(in the rows, 128 means zero)
Here are made-up objects, facts about them, and rows of numbers that follow some of those facts. Name the object behind each unnamed row.

Named rows:
grenu: [139 141 141 129 128  95 146 130 117 110 115 114 127 135 105 100  90 129
 142 128 130 124 131 157 110 142 120]
vezel: [130 131 134 128 139  90 115 135 119 146 130 148 140 124 102 102 146 107
 115 127 150 162 122 127 108 106 146]
fibrol: [147 148 145 128 132  96 134 129 133 111 112 111 116 127 102 102  94 133
 152 127 125 124 134 164 112 126 133]
flaskur: [130 139 102 123 114 171 126 143 120 114 117 148 137 117 102  98  88 119
 150 129 150 123 164 120  92 159 119]
meni: [140 140 141 128 128  96 146 131 116 110 115 115 126 135 105 101  89 129
 142 128 129 124 131 157 110 144 121]
bratrako: [132 132 153 139 117  95 153 129 113 107 118 116 133 141 142 100  84 128
 129 137 162 124 129 158 114 168 118]
kostim: [132 133 105 125 128 106 110 129 124 195 117 156  87 129 112  97 101 144
 116 154 144 134 133 123 143 106 120]
kitris: [138 140 146 129 125  95 142 130 117 109 114 115 126 133 106 101  90 131
 141 128 129 124 131 161 113 145 120]
nobas: [129 139 106 124 113 147 140 192 119 113 117 139 141 117 102  95  87 111
 152 131 151 123 164 125  91 116 119]
dreste: [130 134 118 125 116  96 152 135 116 111 116 133 173 118 101  99  91 110
 152 127 149 123 142 122  91 181 120]
bulopu: [132 133 104 128 114 180 136 155 144 110 116 117 102 116 104 105  89 132
 131 131 132 137 145 139 103 115 129]
kluno: [132 131 108 124 144  94 111 133 139 174 123 128 117 133 104  98  96 110
 117 147 129 160 124 147 130 101 121]
plutim: [152 132 101 125 113 211 144 133 132 111 116 117 105 116 127 102 138 130
 152 131 123 168 131 127 118 120 118]
gibrus: [131 147 108 142 109 152 159 252 120 117 118 117  86 115 103  93  90 112
 127 144 144 128 156 190  93 105 138]
gimom: [159 142 157 142 115 122 185 131 117 110 126 116  82 161 173 101  97 112
 156 124 150 149 125 124 103 109 121]
lonon: [140 133 139 136 115 128 157 130 127 106 117 115 110 127 137 102  96 112
 140 128 126 138 125 126 106 156 126]
fliduman: [132 132 157 126 157  87 115 130 116 167 123 129 143 160 105  99 120 108
 117 128 136 148 122 139 121 105 121]

Facts:
{gimom klupus sotras giplan planok} Θ ledepin
{plostosko dotraza ruklatre gralum} Θ motu
{sakim brimil gusakek} Θ kosa
{lokil brubrubrus plutim} Θ buki
{brizi} Θ vurom
{laplis} Θ gadrul
{pledrik} Θ gristonos
{fiti zabris norun} Θ trorum
{flatri zefe} Θ truza
{paskas nomaster zodi} Θ klages
{peklil kitris zefi rolik} Θ vezel
{nobas dreste traman flaskur dimul} Θ plupen
{gruzu lonon mogak zomom} Θ plino
{refor luzol} Θ zogruk
{sterilo zore} Θ sode
{dribrak subror skupal} Θ sofur
{famom trerener} Θ seflem
{soklam seros mumeklo} Θ fluziki
{medum} Θ gragik
{loklim gebun bulopu stenir} Θ nupla
{trebu gali} Θ braflar
{gradram} Θ driflek
{traki seripar flistufli} Θ zegum
{bretum feplezur karos bratrako} Θ flomastok
{gastun} Θ kostim
{grenu} Θ bribal
{plestek skudror fibrol dredrem} Θ potak
{molak toklupe} Θ suruk
{zulem stugin nulivel sibrar} Θ teklos
{dilos rugodrok sidasul budri} Θ kluno
{stadam} Θ plodan
{vutrak gibrus} Θ balu
{trero} Θ riris
{kliplis tropleplil} Θ fliduman
{meni} Θ nuti
{nogor} Θ skubu
{plupi} Θ trepleplil
ρ rolik <- plostosko
ρ dimul <- dotraza
ρ skubu <- paskas
ρ gibrus <- nobas
ρ zegum <- gruzu
ρ feplezur <- refor
ρ mogak <- sterilo
ρ plupen <- dribrak
ρ rugodrok <- nuti
ρ zulem <- kostim
ρ sofur <- gralum
ρ stugin <- kluno
ρ karos <- seros
ρ traman <- brimil
ρ fiti <- sotras
ρ zabris <- flomastok
ρ peklil <- bretum
ρ lokil <- skubu
ρ seripar <- trerener
ρ sterilo <- zegum
ρ brimil <- mumeklo
ρ zefi <- plestek
ρ planok <- molak
ρ mumeklo <- zulem
ρ subror <- dilos
ρ gali <- stadam
ρ nuti <- gebun
ρ sode <- bulopu
ρ kostim <- flaskur
ρ budri <- giplan
ρ dredrem <- tropleplil
ρ plostosko <- gibrus
ρ paskas <- plutim
ρ stadam <- trorum
ρ skudror <- budri
ρ loklim <- zomom
ρ traki <- plupen
ρ trorum <- zefi
ρ zefe <- rolik
ρ klupus <- sibrar
ρ plupi <- zodi
ρ gastun <- zogruk
ρ bretum <- dredrem
ρ molak <- suruk

Name these rows:
No name comes twice in this set of rows, the named rows included.
[132 130 102 120 134 106 113 135 116 192 114 153 146 117 102 102 244 112
 128 128 128 224 122 152 150 102 113] : skubu
[136 162 151 142 110 113 147 224 119 130 115 113  86 118 104  88  88 113
 141 158 128 124 162 233 100 101 126] : plostosko

The same objects again, as new rows of numbers:
Known rows:
fibrol: [141 133 102 151 163 104 192 110 150 125 184 129  48 123  88 172 119 166
 159 121  75 102 103 136 134 166]
buki: [164  85 124 128 149 131 125  78 171  82 114 133 157 132  99 124 138 145
 155 144 121 157 119 141 140 109]
sterilo: [132 139 121 128 143 124 146 105 134 133 136 157 104  74 133 139 130 143
 170 104 118 132 136 138 119 133]
mogak: [129 151  91 138 144 103 141 113 138 137 157 184  82  93 143 149 149 111
 165 119 160 182 130 165 126 163]
zegum: [167  89 138 125 154 121 132  70 166  88 107 148 148 119 100 120 132 165
 158 139 130 169 123 152 137 103]
plino: [165 104  92 138 162 115 117  99 179  81 140 154 149 152 114 138 148 119
 146 153 162 212 118 181 152 137]
refor: [129 143 120 136 145 154 154 133 139 129 131 130 114  74 122 156 121 124
 175 108 104 136 124 155 113 124]
dribrak: [128 142 101 123 145 132 148 130 149 117 159 143 125  86 131 137 126 129
 170  92 104 115 147 134 135 129]
bratrako: [137 151 136 183 153 135 147 103 168 151 179 177 131  73 165 160 131  79
 142 148 141 106 136 145 150 133]
subror: [139 145  99 144 131 127 140  73 124 145 122 153  96  93 133 145 124 133
 163 109 127 128 141 117 111 150]
nulivel: [ 98 105  77 143 162 102 166  61 121 138 128 149 170   8 120 164 127 108
 213 123  40 125 144  83 130 111]
zabris: [152 132 118 142 116 138 162 105 126 145 145 163  98  75  89 144 138 113
 170 111 123 145 154 125  91 131]
trepleplil: [164  82 126 128 149 128 122  78 170  80 113 133 159 132  95 125 136 148
 155 147 124 158 120 141 142 107]
dredrem: [147 131  98 150 153 110 199 120 152 122 195 128  53 126  71 172 120 154
 162 116  74 100 114 136 131 159]
tropleplil: [135 138 104 130 142 145 147 136 145 120 158 135 127  85 117 145 128 119
 167 100 100 122 147 134 123 129]
sibrar: [103  92  98 157 192 113 146  69 111 131 150 150 176   4 146 173 135 130
 192 116  18 149 147  67 105 118]
zore: [129 134 106 131 139 132 139 113 139 126 143 142 111  87 130 144 135 123
 165 111 110 122 131 126 121 139]

Rows to name:
No name comes twice in this set of rows, the named rows included.
[129 152  76 141 151 119 134 133 146 128 169 161 102 104 146 156 147 101
 158 117 143 171 129 163 131 164] : lonon
[140 129 100 160 176 127 184 129 152 112 199 112  63 130  94 185 117 160
 153 116  56 106 105 131 125 164] : plestek
[124 133 141 156 140  99 146 110 178 134 207 201 121  68 161 135 160  71
 147 147 147  91 135 131 171 127] : karos

The same objects again, as new rows of numbers:
Known rows:
zogruk: [ 71 136 135 130  95 118 136 100 175 136 139 133 109 133 136 155 101 124
  70 129 122 130 149 171 163 132 165 101  84 124  84 118 125 103 169 139
 144 124  96 137 123]
gastun: [103  98 110 106 167 136 140 106 197 143 126 166 113 125 146 143  91 136
  99 148 119 117 152 163 128 115 101  99 120 106  96 134 120 125 156 134
 126  79 122 156 140]
luzol: [108 102 110 108 174 137 136 113 203 137 121 151 109 129 145 138  98 141
 105 149 123 120 148 158 144 122 113  98 114 102  96 127 119 122 150 133
 124  86 125 151 138]
famom: [108 102 111 107 174 138 135 114 204 137 120 150 109 129 146 138  98 142
 103 149 124 120 148 158 145 122 113  97 114 103  96 127 119 123 151 133
 125  85 125 151 137]
trerener: [114 107 110 109 173 140 127 120 211 133 111 137 101 131 144 133 100 153
 105 152 124 120 145 158 156 129 124  95 109  97  98 117 118 122 146 132
 122  93 123 145 134]
zegum: [104 150 126 120  91 107 159  90 151 111 123 128 137 170 146 150  99  69
 112 159 134 159 204 202 185 110 113  92  75 140  81 141 124 123 159 206
 137 126 141 158 100]
lokil: [115  96 101 142 185 121 158 126 194 137 155 157 128 116 153 159 111 116
  58 137 126  80 162 136 156 152  80  76 152 116 125 141 135 108 166 130
 147  73 135 146 135]
skubu: [ 76 131 128 166 110 100 161 115 163 133 175 137 129 122 142 177 118  94
  21 118 127  91 164 147 178 164 133  80 121 139 112 133 144  86 184 136
 170 111 107 133 120]
norun: [110 102 110 107 174 138 135 112 204 137 121 151 109 129 146 137  98 142
 105 149 124 121 149 158 145 122 112  97 114 104  96 127 119 123 150 133
 123  85 126 150 137]
fluziki: [ 67 130 134 129  97 116 145  92 168 140 149 147 118 129 138 158  98 112
  68 128 123 131 153 171 152 125 154 102  89 130  83 128 128 103 173 141
 146 116  98 143 127]
mumeklo: [ 81  98 113  88 194 131 143 109 205 157 139 124 117 146 173 159 123 148
 146 132 183 120 109 145 139 128 110 106 105 127  68 166  96 170 166 131
 107  59 160 175 167]
fibrol: [ 92 101  88 104 169 138 113 116 227 136 124 157 118 118 142 140  94 141
 109 151 137 122 147 179 161 132 118  87 105 115  99 140 120 126 156 120
 105  88 135 139 133]
gralum: [108 111  98 111 168 134 109 121 231 134 108 139 116 123 142 127  98 153
  98 153 134 125 137 160 167 132 119  92  98  99  99 124 109 128 150 129
 118  89 130 146 130]
feplezur: [127  98 104  98 192 137 165 104 179 146 146 143  90 109 155 147  81 142
 108 128 101 115 194 168  98 124 118 112 129  91 110 160 130 138 149 149
  95  92 112 147 123]
giplan: [ 71 111 140  77 153 123 118 130 206 114  86 133  94 153 124 141 103 149
 130 163 104  84 145 154 137 124 111 111 106  66  98 125 127 127 147 119
 116  61 103 149 159]
dribrak: [115 106 108 106 163 141 121 119 215 138 107 138  96 131 146 133  96 162
 104 151 116 118 140 163 146 126 124  94 112  94 100 111 114 126 144 130
 121  93 117 144 136]
kliplis: [107 102 111 108 174 138 135 113 203 137 121 150 109 129 145 138  98 141
 104 150 123 120 148 159 144 123 113  97 114 103  96 127 119 123 151 133
 125  85 125 150 137]

Name these rows:
No name comes twice in this set of rows, the named rows included.
[ 16 136 169  97  85  96 140 105 159 113 126 142 114 154 113 167 107  98
  97 140 109  93 158 160 141 122 138 121  82  99  81 143 142 106 175 129
 141  81  83 148 153] : ledepin
[ 81  98 112  89 192 130 144 108 204 157 139 128 118 145 170 159 120 145
 143 133 178 120 113 146 136 127 109 106 107 127  70 165  98 168 165 131
 108  59 156 175 165] : brimil
[ 48 143 137 144 119 127 135 109 114 139 114 148  75 141 111 165  77 143
  31 130 144 132 134 214 114 122 151  88 105 122  71  99 120  99 194 122
 175 108  88 163 102] : plupen
[ 20 118 117 132 147 111 145  91 139 144 153 151 142 113 123 167  95 109
  73 124 113 177 144 121 177 119 188  93  64 125  67 117 183  74 185 173
 106  88  92 151 145] : trorum
[ 71 135 133 127  85 118 131  99 178 140 133 135 105 133 137 155  96 132
  67 130 115 127 145 176 153 129 167 100  86 120  86 112 121 107 169 138
 144 123  89 137 125] : suruk
[ 58 135 121 133  91 109 125  94 188 142 146 150 134 122 134 152  95 113
  59 130 134 135 145 173 164 128 149  98  77 133  84 136 118 110 178 138
 141 112 105 145 122] : motu
[ 82 113 137 137 241 138 106 141 139 115 127 117  97 158 107 101 124 144
  94 156 149 130 120 188 125 119 138  98 105  91  89 105 106  57 159  82
 175 106 137 143  81] : nobas
[125 108 102 142 191 126 142 141 209 124 136 123 112 124 150 147 122 135
  66 142 130  88 155 133 186 166 107  75 136 105 125 123 133 106 154 128
 142  89 135 135 128] : plutim
[106  95 107 104 156 137 134 104 201 151 123 170 111 124 149 143  85 144
  97 147 112 113 147 167 116 111 101  98 125 103  99 129 114 130 155 131
 124  79 116 156 142] : traki
[ 66 129 134 126  80 116 137  92 170 147 141 150 111 130 138 160  91 123
  64 128 113 125 148 179 136 122 154 101  93 126  85 121 122 108 174 138
 146 116  88 143 128] : nuti
[ 88  95  85 100 151 138 113 107 223 149 125 176 118 114 144 145  82 144
 102 149 125 115 145 189 132 122 107  88 116 116 101 141 115 133 161 118
 106  81 124 144 137] : skudror
[ 87  88 134 119 201 123 122 108 172 136 174 156 148 143 133 104 128 103
 117 151 117 118 140 161 109 101 114 114 109 105 100 145 108  64 152  95
 155  99 138 138 107] : zefe
[129 103  94  93 162 148 160  93 200 114 118 153 121 170 153 145  86  80
 168 180 133 141 189 215 169 104  69  75 118 142  87 150 141 137 141 179
 111 102 172 148 128] : mogak
[138 115  96  96 170 152 144 110 215 103 101 122 105 173 150 136  97 101
 172 183 136 144 179 208 199 121  97  72 105 131  88 131 139 132 132 175
 108 117 171 135 122] : gruzu
[ 64 107 141  79 165 120 132 124 195 113 101 145 107 150 124 144 105 129
 130 160 111  87 153 149 135 120  98 114 109  75  95 141 133 124 152 122
 120  54 112 154 162] : gimom

